Below are the code and all the weights of a small trained network. Each question names an input and a class and asks about switching units off, where a switched-off unit gives its printed mean instead of its output.

import numpy as np


def w(rows, s, z=0):
    codes = np.array(rows[::2]) - 128.0
    scale = np.full(codes.shape[1], s)
    scale[-1] = z or s
    return codes * scale


def norm(h):
    return h / np.sqrt((h * h).mean(-1, keepdims=True) + 1e-5)


def f(y):
    return np.maximum(y, 0)


def log_softmax(a):
    a = a - a.max(-1, keepdims=True)
    return a - np.log(np.exp(a).sum(-1, keepdims=True))


def net(x, mask):
    res = np.array(x, float).reshape(1, 4) / 4 @ E
    u = 0
    for l in range(3):
        y = f(norm(res) @ A[l][:, :-1].T + A[l][:, -1])
        res = res + np.where(mask[u : u + 9], y, B[l][:, -1]) @ B[l][:, :-1]
        u += 9
    return log_softmax(norm(res)[-1] @ U[:, :-1].T + U[:, -1])


A, B = {}, {}
E = w([
[205,145,18],'x0',
[68,8,86],'x1',
[3,184,116],'x2',
[120,129,133],'x3',
],0.0028)
A[0] = w([
[88,131,87,43],'0.n1',
[124,118,196,43],'0.n2',
[70,181,60,141],'0.n3',
[182,171,155,20],'0.n4',
[90,88,157,123],'0.n5',
[104,164,104,4],'0.n6',
[132,247,170,243],'0.n7',
[141,112,137,167],'0.n8',
[201,89,146,112],'0.n9',
],0.012,0.0014)
B[0] = w([
[181,121,136,160],'0.n1',
[99,54,177,172],'0.n2',
[143,204,161,196],'0.n3',
[140,110,78,185],'0.n4',
[91,137,145,181],'0.n5',
[66,204,139,149],'0.n6',
[235,3,99,255],'0.n7',
[21,218,174,152],'0.n8',
[121,207,155,204],'0.n9',
],0.0051,0.0062)
A[1] = w([
[96,127,231,64],'1.n1',
[56,136,104,217],'1.n2',
[202,120,136,213],'1.n3',
[147,91,127,212],'1.n4',
[99,75,64,20],'1.n5',
[79,150,135,3],'1.n6',
[75,97,119,76],'1.n7',
[89,92,113,48],'1.n8',
[3,77,67,178],'1.n9',
],0.008,0.0015)
B[1] = w([
[145,99,172,216],'1.n1',
[248,139,232,185],'1.n2',
[4,160,187,254],'1.n3',
[85,210,189,197],'1.n4',
[210,91,102,151],'1.n5',
[101,58,186,148],'1.n6',
[193,157,17,167],'1.n7',
[135,127,42,154],'1.n8',
[250,100,134,221],'1.n9',
],0.0039,0.004)
A[2] = w([
[155,112,117,116],'2.n1',
[218,134,143,77],'2.n2',
[93,140,145,2],'2.n3',
[155,142,184,113],'2.n4',
[131,143,100,68],'2.n5',
[150,168,24,108],'2.n6',
[126,246,47,238],'2.n7',
[126,180,189,214],'2.n8',
[166,132,175,184],'2.n9',
],0.011,0.0017)
B[2] = w([
[155,148,74,163],'2.n1',
[117,94,67,254],'2.n2',
[134,141,120,134],'2.n3',
[166,185,95,230],'2.n4',
[167,95,248,139],'2.n5',
[108,3,245,187],'2.n6',
[98,142,229,240],'2.n7',
[151,208,31,239],'2.n8',
[78,185,89,253],'2.n9',
],0.0042,0.0055)
U = w([
[95,240,136,178],'0',
[121,65,247,95],'1',
[122,140,137,184],'2',
[177,20,45,86],'3',
[1,141,86,3],'4',
],0.008,0.0043)

Each question gives the input, the list of numbers given to net, and the class t.
The units are the neurons (one row each of A and B). Each row of codes is followed by its name. A weight is (code - 128) times the scale printed after its matrix; where a second scale follows, it is the last column's (A, B and U).
mask holds one flag per neuron, layer by layer. A switched-off neuron (its flag False) gives its mean, the last column of its row in B, instead of its output. The means were averaged over made-up inputs and are rounded, as every weight is.
A unit's drop is (log p(t) with every unit on - log p(t) with that unit switched off) / (log p(t) with every unit on - log p(t) with every unit switched off).
The circuit of an input: a set's keep is (log p(t) with only the set's units on - log p(t) with every unit switched off) / (log p(t) with every unit on - log p(t) with every unit switched off). Starting from the 12 units with the biggest drops (on a tie, the unit counted first), units are removed one at a time, each time the one whose removal leaves the highest keep (on an exact tie, the one counted first), for as long as the keep stays at least 0.8.
circuit, biggest first: the units of the circuit, biggest drop first
unit that matters most: the unit with the biggest drop
top k neurons: the k neurons with the biggest drops, biggest first
top k neurons in layer l: the k neurons of layer l with the biggest drops, biggest first
drop of u: that unit's drop, to one decimal
input [5,5,-4,-3], class 1: unit that matters most : 0.n7
input [6,-8,1,-1], class 3: circuit, biggest first : (0.n7; 2.n2)
input [-5,6,-8,5], class 0: top 3 neurons : (0.n9; 0.n7; 2.n6)
input [-4,5,-8,-8], class 0: top 2 neurons : (0.n9; 0.n7)
input [6,-2,5,0], class 1: circuit, biggest first : (2.n6; 0.n7; 0.n6)
input [4,2,2,2], class 1: top 3 neurons in layer 2 : (2.n7; 2.n6; 2.n9)
input [-6,-8,-3,1], class 3: circuit, biggest first : (0.n7; 2.n7)
input [7,7,1,2], class 1: circuit, biggest first : (2.n6; 0.n7)
input [-5,-8,5,-5], class 3: top 4 neurons in layer 0 : (0.n7; 0.n9; 0.n8; 0.n5)
input [5,0,3,5], class 1: top 3 neurons in layer 2 : (2.n7; 2.n6; 2.n9)
input [-3,7,1,1], class 3: top 2 neurons in layer 1 : (1.n9; 1.n7)
input [-3,-6,5,1], class 3: top 2 neurons : (0.n7; 2.n7)
input [8,6,-7,-6], class 1: top 2 neurons : (0.n7; 0.n9)
input [7,-1,-3,7], class 1: top 2 neurons : (2.n6; 0.n3)
input [-4,-7,5,6], class 3: top 4 neurons : (2.n7; 0.n7; 0.n8; 0.n9)
input [6,3,-3,5], class 1: unit that matters most : 0.n7
input [8,-6,2,-5], class 1: top 2 neurons : (2.n6; 2.n7)
input [8,-4,-2,2], class 1: top 2 neurons : (2.n6; 2.n7)
input [3,5,-5,-1], class 0: drop of 0.n7 : 0.2
input [1,-1,-7,-2], class 0: drop of 0.n7 : 0.1
input [5,-6,-3,5], class 3: drop of 0.n6 : 0.1
input [8,-1,-3,1], class 1: top neuron in layer 0 : (0.n3)
